Below are the code and all the weights of a small trained network. Each question names an input and a target symbol and asks about switching units off, where a switched-off unit gives its printed mean instead of its output.

import numpy as np


def w(rows, s, z=0):
    codes = np.array(rows[::2]) - 128.0
    scale = np.full(codes.shape[1], s)
    scale[-1] = z or s
    return codes * scale


def norm(h):
    return h / np.sqrt((h * h).mean(-1, keepdims=True) + 1e-5)


def f(y):
    return np.maximum(y, 0)


def softmax(a):
    e = np.exp(a - a.max(-1, keepdims=True))
    return e / e.sum(-1, keepdims=True)


def log_softmax(a):
    a = a - a.max(-1, keepdims=True)
    return a - np.log(np.exp(a).sum(-1, keepdims=True))


def net(x, mask):
    ids = ['ΛΠΦδζηθμξτω'.index(c) for c in x.split()]
    T = len(ids)
    res = E[ids] + P[:T]
    q, k, v = (norm(res) @ M[0].T for M in (Q, K, V))
    z = softmax(np.where(np.tri(T) > 0, q @ k.T / 2**0.5, -1e9)) @ v
    res = res + np.where(mask[0], z, O[0][:, -1]) @ O[0][:, :-1]
    y = f(norm(res) @ A[0][:, :-1].T + A[0][:, -1])
    res = res + np.where(mask[1:17], y, B[0][:, -1]) @ B[0][:, :-1]
    return log_softmax(norm(res)[-1] @ U[:, :-1].T + U[:, -1])


Q, K, V, O, A, B = {}, {}, {}, {}, {}, {}
E = w([
[83,113,65,64,109,181,180,107,65,110,132,81],'Λ',
[212,135,146,129,147,63,181,198,129,139,186,130],'Π',
[103,126,112,169,152,136,157,138,142,106,152,156],'Φ',
[35,163,140,50,100,112,137,96,113,155,95,253],'δ',
[112,135,104,132,175,160,146,154,113,109,85,151],'ζ',
[191,104,36,183,98,55,96,78,133,61,126,156],'η',
[174,108,81,167,93,117,166,132,43,178,81,180],'θ',
[110,161,154,113,162,59,57,143,87,169,148,63],'μ',
[108,88,133,141,142,143,151,125,137,118,142,143],'ξ',
[80,85,204,177,96,146,147,63,58,112,62,105],'τ',
[184,93,148,150,64,211,64,139,114,121,149,152],'ω',
],0.018)
P = w([
[71,80,115,140,178,130,116,151,162,199,184,95],'0',
[77,49,142,134,69,29,126,174,169,136,45,42],'1',
[149,138,156,96,85,75,102,131,24,68,143,106],'2',
[179,149,165,81,128,47,139,52,47,32,136,138],'3',
[163,142,134,89,234,130,156,3,128,171,183,116],'4',
[86,131,123,150,147,122,146,109,151,243,141,54],'5',
],0.0072)
Q[0] = w([
[118,118,148,160,9,224,67,254,60,92,164,130],'h0',
[65,107,58,138,135,193,151,179,241,212,114,68],'h0',
],0.0084)
K[0] = w([
[33,42,81,179,110,131,119,254,234,177,75,94],'h0',
[152,121,114,145,254,194,142,35,190,204,153,141],'h0',
],0.0081)
V[0] = w([
[92,164,129,25,77,65,91,170,80,198,120,122],'h0',
[104,24,205,55,56,109,170,99,180,178,254,171],'h0',
],0.0061)
O[0] = w([
[97,134,138,130,123,111,147,94,173,254,117,87,128],'h0',
[202,240,96,83,148,113,157,58,71,79,85,169,255],'h0',
],0.0098,0.00033)
A[0] = w([
[117,176,111,126,193,118,110,171,158,154,166,139,163],'n0',
[73,54,147,156,164,109,59,155,144,157,143,126,150],'n1',
[119,254,123,43,59,156,181,69,157,179,104,185,30],'n2',
[156,103,133,119,141,157,171,172,61,137,86,67,137],'n3',
[94,146,86,167,158,144,87,165,121,72,125,150,4],'n4',
[243,167,126,169,119,63,130,189,158,131,200,86,191],'n5',
[190,68,31,134,27,114,33,74,192,87,194,82,130],'n6',
[78,225,170,67,163,31,32,105,183,237,127,96,125],'n7',
[156,181,103,78,149,131,153,100,134,32,104,163,90],'n8',
[6,138,60,105,151,68,134,97,109,116,163,109,173],'n9',
[226,151,162,161,73,228,6,119,116,134,150,117,119],'n10',
[47,171,116,106,121,97,202,75,133,168,115,99,126],'n11',
[105,107,103,146,160,89,212,115,99,127,127,117,133],'n12',
[126,140,49,228,118,70,132,166,129,121,98,147,128],'n13',
[212,10,67,121,84,184,169,125,66,219,78,154,75],'n14',
[203,111,197,74,113,110,186,200,148,149,155,121,97],'n15',
],0.0077,0.0045)
B[0] = w([
[122,118,149,128,79,80,126,136,148,125,118,110,174],'n0',
[188,188,100,144,129,113,135,138,98,139,98,150,198],'n1',
[112,71,145,118,196,118,155,149,154,144,69,180,176],'n2',
[131,110,126,131,120,113,148,65,168,133,185,120,171],'n3',
[92,105,153,128,140,122,99,86,139,119,170,143,159],'n4',
[149,87,111,106,194,136,163,137,198,158,69,98,193],'n5',
[134,116,105,125,217,171,73,107,128,122,128,152,162],'n6',
[107,218,154,192,147,154,55,142,108,85,123,109,254],'n7',
[139,123,157,163,85,147,110,170,165,168,151,93,203],'n8',
[124,141,115,82,109,156,132,108,88,128,88,112,232],'n9',
[120,131,140,117,82,236,73,131,141,248,103,151,146],'n10',
[123,108,133,97,128,138,120,180,152,51,161,128,213],'n11',
[121,108,115,115,100,116,114,109,99,167,125,131,199],'n12',
[138,125,140,111,142,119,119,83,130,154,160,145,191],'n13',
[97,166,102,108,75,81,180,150,119,125,207,162,184],'n14',
[106,123,104,100,158,93,157,98,194,131,142,115,142],'n15',
],0.011,0.0089)
U = w([
[117,112,51,2,116,166,131,114,128,48,131,47,125],'Λ',
[180,76,197,69,170,95,179,150,210,166,114,52,224],'Π',
[131,85,170,122,130,130,106,160,190,11,212,116,71],'Φ',
[66,151,159,104,173,119,156,126,162,75,73,213,138],'δ',
[120,62,79,183,165,140,149,223,103,129,105,110,35],'ζ',
[159,102,31,143,214,86,76,19,100,79,121,162,3],'η',
[184,167,70,118,78,33,145,118,93,159,141,186,209],'θ',
[137,224,118,142,143,108,92,138,120,102,146,27,188],'μ',
[229,186,115,142,121,176,203,120,152,44,99,156,117],'ξ',
[73,59,191,164,123,129,132,4,99,161,86,74,122],'τ',
[194,138,174,116,62,203,101,93,182,201,120,117,99],'ω',
],0.0075,0.0017)

Each question gives the input, a string of symbols that net reads in full, and the target symbol t.
The units are the heads (2 rows each of Q, K, V and O) and the neurons (one row each of A and B). Each row of codes is followed by its name. A weight is (code - 128) times the scale printed after its matrix; where a second scale follows, it is the last column's (O, A, B and U).
mask holds one flag per unit, heads first, then neurons. A switched-off unit (its flag False) gives its mean, the last column of its rows in O or B, instead of its output. The means were averaged over made-up inputs and are rounded, as every weight is.
A unit's drop is (log p(t) with every unit on - log p(t) with that unit switched off) / (log p(t) with every unit on - log p(t) with every unit switched off).
The circuit of an input: a set's keep is (log p(t) with only the set's units on - log p(t) with every unit switched off) / (log p(t) with every unit on - log p(t) with every unit switched off). Starting from the 12 units with the biggest drops (on a tie, the unit counted first), units are removed one at a time, each time the one whose removal leaves the highest keep (on an exact tie, the one counted first), for as long as the keep stays at least 0.8.
units of the circuit, in order: the units of the circuit, biggest drop first
most important unit: the unit with the biggest drop
k most important neurons: the k neurons with the biggest drops, biggest first
input Φ ζ ξ, target ζ: units of the circuit, in order -> h0, n1
input δ ω ξ ξ, target ξ: units of the circuit, in order -> h0, n8
input δ Λ Φ, target Λ: units of the circuit, in order -> h0, n11, n9
input Λ Φ θ Π Φ, target Π: most important unit -> n7
input θ ω Φ, target ω: units of the circuit, in order -> n8, h0, n7, n14
input Φ μ ξ ζ, target ξ: units of the circuit, in order -> h0, n8, n7
input η μ η ξ Π ξ, target Π: units of the circuit, in order -> h0, n7, n8, n2
input Π θ Π δ Φ ξ, target Φ: units of the circuit, in order -> h0, n8
input Φ Λ Π ξ, target Π: units of the circuit, in order -> n7, n8
input μ μ θ ξ, target θ: 3 most important neurons -> n1, n7, n5
input Λ Λ θ θ Λ Φ, target Λ: units of the circuit, in order -> n11, n9, n7
input Λ τ ξ η ζ, target η: 3 most important neurons -> n1, n11, n7
input Π ξ δ δ Φ, target δ: units of the circuit, in order -> h0, n2, n11, n5
input Λ Λ θ ω ζ, target ω: 2 most important neurons -> n8, n7
input δ η ω ξ θ ζ, target θ: 3 most important neurons -> n1, n7, n5
input ω τ θ η Φ, target η: 2 most important neurons -> n14, n8
input θ μ Φ τ Φ, target τ: 2 most important neurons -> n11, n7
input Φ Π δ η ζ, target η: 4 most important neurons -> n1, n8, n7, n14
input Φ η ξ, target η: 2 most important neurons -> n11, n8
input ξ μ Φ Π, target Π: most important neuron -> n5
